Below are the code and all the weights of a small trained network. Each question names an input and a target symbol and asks about switching units off, where a switched-off unit gives its printed mean instead of its output.

import numpy as np


def w(rows, s, z=0):
    codes = np.array(rows[::2]) - 128.0
    scale = np.full(codes.shape[1], s)
    scale[-1] = z or s
    return codes * scale


def f(y):
    return y / 2 * (1 + np.tanh(0.7978845608 * (y + 0.044715 * y**3)))


def softmax(a):
    e = np.exp(a - a.max(-1, keepdims=True))
    return e / e.sum(-1, keepdims=True)


def log_softmax(a):
    a = a - a.max(-1, keepdims=True)
    return a - np.log(np.exp(a).sum(-1, keepdims=True))


def net(x, mask):
    ids = ['ΓΘΛΞΣΦΨΩαβεζημπτ'.index(c) for c in x.split()]
    T = len(ids)
    res = E[ids] + P[:T]
    u = 0
    for l in range(3):
        q, k, v = (res @ M[l].T for M in (Q, K, V))
        z = softmax(np.where(np.tri(T) > 0, q @ k.T / 3**0.5, -1e9)) @ v
        res = res + np.where(mask[u], z, O[l][:, -1]) @ O[l][:, :-1]
        u += 1
        y = f(res @ A[l][:, :-1].T + A[l][:, -1])
        res = res + np.where(mask[u : u + 12], y, B[l][:, -1]) @ B[l][:, :-1]
        u += 12
    return log_softmax(res[-1] @ U[:, :-1].T + U[:, -1])


Q, K, V, O, A, B = {}, {}, {}, {}, {}, {}
E = w([
[245,126,146,132,157,166],'Γ',
[176,114,183,139,114,142],'Θ',
[184,136,140,170,82,158],'Λ',
[211,170,106,160,186,112],'Ξ',
[45,114,222,134,90,108],'Σ',
[103,177,116,125,153,143],'Φ',
[122,25,55,50,58,146],'Ψ',
[95,138,166,201,95,55],'Ω',
[71,141,185,78,159,170],'α',
[162,146,144,128,146,156],'β',
[130,156,147,146,173,101],'ε',
[156,129,166,142,106,146],'ζ',
[76,153,144,174,49,143],'η',
[6,173,140,114,107,157],'μ',
[157,113,199,154,151,72],'π',
[130,138,159,132,122,156],'τ',
],0.018)
P = w([
[116,111,111,118,132,130],'0',
[139,179,77,38,103,22],'1',
[154,186,131,74,102,99],'2',
[77,27,71,176,193,201],'3',
[111,141,141,168,190,217],'4',
[155,199,127,22,60,27],'5',
[148,231,168,113,148,135],'6',
[55,52,114,211,205,255],'7',
[128,166,153,178,182,208],'8',
[149,197,157,79,114,65],'9',
],0.011)
Q[0] = w([
[151,254,190,141,95,143],'0.h0',
[164,164,127,24,65,56],'0.h0',
[120,68,62,116,94,120],'0.h0',
],0.019)
K[0] = w([
[113,167,203,205,184,179],'0.h0',
[94,5,65,187,169,160],'0.h0',
[110,81,93,74,144,91],'0.h0',
],0.019)
V[0] = w([
[139,5,217,78,255,3],'0.h0',
[252,87,152,116,131,193],'0.h0',
[91,119,44,243,58,37],'0.h0',
],0.0072)
O[0] = w([
[219,82,254,89,239,110,150],'0.h0',
[119,13,91,158,90,33,2],'0.h0',
[147,198,139,170,20,225,223],'0.h0',
],0.009,0.0035)
A[0] = w([
[166,126,157,43,120,179,149],'0.n0',
[242,122,56,183,187,160,78],'0.n1',
[131,58,144,112,130,197,119],'0.n2',
[119,35,40,224,184,191,85],'0.n3',
[155,165,83,139,196,145,254],'0.n4',
[150,83,177,99,182,146,9],'0.n5',
[201,79,146,87,111,108,86],'0.n6',
[131,98,111,75,253,101,92],'0.n7',
[144,211,197,181,200,104,63],'0.n8',
[111,73,61,11,95,176,83],'0.n9',
[189,110,115,152,68,147,130],'0.n10',
[175,126,247,175,64,134,105],'0.n11',
],0.0058,0.0074)
B[0] = w([
[54,108,66,119,113,99,194],'0.n0',
[148,91,151,202,96,140,131],'0.n1',
[115,174,102,78,111,90,144],'0.n2',
[99,164,131,112,95,37,155],'0.n3',
[74,190,83,114,107,2,254],'0.n4',
[108,115,103,106,131,147,124],'0.n5',
[83,147,113,150,121,116,131],'0.n6',
[78,133,134,169,83,94,163],'0.n7',
[249,152,131,109,150,240,218],'0.n8',
[164,37,90,80,195,141,151],'0.n9',
[79,145,95,138,168,77,153],'0.n10',
[141,95,100,143,140,152,248],'0.n11',
],0.0066,0.0055)
Q[1] = w([
[209,98,74,152,222,215],'1.h0',
[2,78,167,109,107,153],'1.h0',
[94,89,78,216,203,174],'1.h0',
],0.0085)
K[1] = w([
[113,152,254,113,55,87],'1.h0',
[193,69,88,38,61,138],'1.h0',
[184,234,139,59,55,34],'1.h0',
],0.0071)
V[1] = w([
[148,221,3,248,225,107],'1.h0',
[66,35,157,133,104,223],'1.h0',
[198,178,166,182,116,64],'1.h0',
],0.0059)
O[1] = w([
[129,115,171,49,53,84,10],'1.h0',
[136,90,48,206,210,254,61],'1.h0',
[241,95,123,10,58,94,26],'1.h0',
],0.0078,0.0011)
A[1] = w([
[162,227,88,110,162,74,220],'1.n0',
[80,191,179,28,151,71,163],'1.n1',
[190,168,166,131,161,166,21],'1.n2',
[131,177,43,121,165,100,137],'1.n3',
[53,72,18,211,147,88,57],'1.n4',
[149,146,246,212,103,124,68],'1.n5',
[91,25,166,185,113,166,108],'1.n6',
[192,158,72,186,173,140,122],'1.n7',
[151,91,176,186,226,135,13],'1.n8',
[138,167,126,128,69,136,102],'1.n9',
[112,217,253,138,71,102,2],'1.n10',
[24,94,199,97,111,124,84],'1.n11',
],0.0064)
B[1] = w([
[61,44,184,164,132,254,254],'1.n0',
[126,66,181,193,130,135,238],'1.n1',
[123,170,78,125,99,122,156],'1.n2',
[110,90,186,90,85,100,170],'1.n3',
[206,173,202,27,99,140,232],'1.n4',
[213,214,112,64,136,112,187],'1.n5',
[165,169,94,127,119,84,155],'1.n6',
[128,73,154,132,58,90,170],'1.n7',
[128,138,111,99,47,59,153],'1.n8',
[60,126,156,71,111,111,180],'1.n9',
[122,164,99,94,163,194,228],'1.n10',
[203,137,52,183,142,111,159],'1.n11',
],0.0066,0.0079)
Q[2] = w([
[132,74,152,217,91,123],'2.h0',
[184,145,145,219,107,171],'2.h0',
[118,78,255,160,94,196],'2.h0',
],0.0069)
K[2] = w([
[120,48,188,82,107,224],'2.h0',
[85,82,89,35,158,146],'2.h0',
[157,173,2,36,180,106],'2.h0',
],0.0059)
V[2] = w([
[113,254,218,222,100,54],'2.h0',
[94,62,195,121,102,196],'2.h0',
[69,133,106,50,143,114],'2.h0',
],0.0051)
O[2] = w([
[98,109,141,190,142,227,79],'2.h0',
[1,75,213,124,135,111,253],'2.h0',
[138,177,77,77,156,65,176],'2.h0',
],0.0063,0.0038)
A[2] = w([
[163,94,188,192,225,140,101],'2.n0',
[55,124,110,133,178,142,74],'2.n1',
[113,52,120,78,133,221,96],'2.n2',
[144,192,50,91,146,225,2],'2.n3',
[178,169,99,26,137,127,108],'2.n4',
[109,207,126,84,110,209,26],'2.n5',
[144,36,65,106,127,128,70],'2.n6',
[68,73,112,101,102,117,9],'2.n7',
[96,153,63,186,66,51,215],'2.n8',
[70,131,139,148,195,103,29],'2.n9',
[102,118,72,40,180,143,103],'2.n10',
[125,135,147,108,153,2,46],'2.n11',
],0.0093,0.0063)
B[2] = w([
[127,157,34,91,231,93,177],'2.n0',
[155,130,99,162,89,50,148],'2.n1',
[196,213,110,129,139,108,185],'2.n2',
[130,81,205,66,123,132,196],'2.n3',
[59,111,89,149,164,155,176],'2.n4',
[198,87,80,240,128,56,253],'2.n5',
[113,215,125,189,116,92,145],'2.n6',
[159,162,43,101,100,127,147],'2.n7',
[161,85,75,56,165,190,186],'2.n8',
[142,152,196,146,95,68,143],'2.n9',
[90,184,173,171,109,2,143],'2.n10',
[166,165,102,193,80,188,178],'2.n11',
],0.0075,0.012)
U = w([
[193,40,46,174,105,82,74],'Γ',
[149,49,87,173,137,107,136],'Θ',
[136,76,44,89,108,166,243],'Λ',
[160,76,166,117,82,80,54],'Ξ',
[108,161,53,189,210,216,215],'Σ',
[23,154,176,147,87,172,164],'Φ',
[151,182,69,127,105,79,111],'Ψ',
[202,196,138,180,76,160,131],'Ω',
[120,77,135,215,156,65,52],'α',
[123,46,108,173,119,112,159],'β',
[125,106,189,96,144,133,155],'ε',
[116,52,100,162,126,135,187],'ζ',
[112,104,18,216,97,170,50],'η',
[79,115,93,254,101,125,4],'μ',
[219,75,117,91,176,92,104],'π',
[98,62,111,168,127,136,168],'τ',
],0.0069,0.0041)

Each question gives the input, a string of symbols that net reads in full, and the target symbol t.
The units are the heads (3 rows each of Q, K, V and O) and the neurons (one row each of A and B). Each row of codes is followed by its name. A weight is (code - 128) times the scale printed after its matrix; where a second scale follows, it is the last column's (O, A, B and U).
mask holds one flag per unit, layer by layer, with each layer's heads first. A switched-off unit (its flag False) gives its mean, the last column of its rows in O or B, instead of its output. The means were averaged over made-up inputs and are rounded, as every weight is.
A unit's drop is (log p(t) with every unit on - log p(t) with that unit switched off) / (log p(t) with every unit on - log p(t) with every unit switched off).
The circuit of an input: a set's keep is (log p(t) with only the set's units on - log p(t) with every unit switched off) / (log p(t) with every unit on - log p(t) with every unit switched off). Starting from the 12 units with the biggest drops (on a tie, the unit counted first), units are removed one at a time, each time the one whose removal leaves the highest keep (on an exact tie, the one counted first), for as long as the keep stays at least 0.8.
units of the circuit, in order: the units of the circuit, biggest drop first
k most important neurons: the k neurons with the biggest drops, biggest first
k most important neurons of layer l: the k neurons of layer l with the biggest drops, biggest first
input Ω π β Γ Φ Ω Ω, target Φ: units of the circuit, in order -> [0.h0; 2.n5; 1.n0; 1.h0]
input μ Ω Ω Φ Λ Ξ Φ, target Λ: units of the circuit, in order -> [0.h0; 2.n8]
input η Φ Ω Γ Λ Ω, target Γ: units of the circuit, in order -> [0.h0; 2.n11]
input Σ Σ Σ Λ Σ Λ, target Λ: units of the circuit, in order -> [0.h0; 2.n8; 2.n5]
input Ω η Σ Ω Σ η Σ ε, target η: units of the circuit, in order -> [0.h0; 2.n5]
input Λ Σ β ζ, target Σ: units of the circuit, in order -> [0.h0; 2.n0]
input Φ Λ η Ω Σ, target η: units of the circuit, in order -> [0.h0; 2.n5]
input Ψ Σ Λ τ π Σ Σ, target Σ: units of the circuit, in order -> [1.h0]
input Γ Λ Σ Ω, target Λ: units of the circuit, in order -> [0.h0; 2.n8; 2.n5; 1.h0]
input Σ Σ π Λ, target Σ: units of the circuit, in order -> [0.h0; 2.n0]
input Ψ Ω Ω Φ Ψ μ Ω Λ Σ, target Ω: 4 most important neurons of layer 2 -> [2.n0; 2.n4; 2.n3; 2.n5]
input β Ω Ω Ω Ω Σ Φ, target Ω: units of the circuit, in order -> [0.h0; 1.h0]
input Λ α Ω α α Ω Ψ, target Ψ: units of the circuit, in order -> [2.n2; 2.n10; 0.n9; 2.n6]
input Γ π Σ Ξ Γ Σ, target Ξ: units of the circuit, in order -> [1.h0]
input Φ Ω Σ, target Φ: 2 most important neurons -> [1.n1; 2.n5]
input τ Λ Ω β, target Λ: 2 most important neurons -> [2.n8; 2.n5]
input π Γ Ξ Σ Σ Σ π, target Σ: 2 most important neurons -> [2.n0; 0.n8]
input β Ξ ε Ω Φ α, target Ω: 3 most important neurons -> [2.n2; 2.n5; 1.n1]
input α Γ Ξ Ω, target Γ: units of the circuit, in order -> [0.h0; 1.h0; 2.n11]
input Ω ε Φ, target Ω: units of the circuit, in order -> [0.h0]
input Ω π Σ μ α Σ π, target α: 2 most important neurons -> [2.n9; 0.n7]
input Ω Ω Σ α Ω α, target α: 2 most important neurons -> [2.n9; 2.n1]
input Ω η Σ Ω Ω, target Σ: 2 most important neurons -> [2.n0; 1.n4]
input Ω Λ Λ ε π, target Λ: 2 most important neurons of layer 2 -> [2.n8; 2.n5]
input Ω Σ Ξ Ω Ω Σ Σ, target Ω: 3 most important neurons -> [2.n5; 1.n1; 2.n2]
input Ω Ω Φ Ω Ω Σ α α Γ Ω, target α: 2 most important neurons of layer 1 -> [1.n1; 1.n4]
input Ω Ξ Ω Φ Ω Σ Γ Σ Σ, target Γ: most important neuron -> [1.n11]
input Ξ Φ Ω Φ, target Φ: 2 most important neurons -> [1.n1; 2.n5]
input Ω Γ η η Φ Ω, target η: 2 most important neurons of layer 2 -> [2.n5; 2.n8]
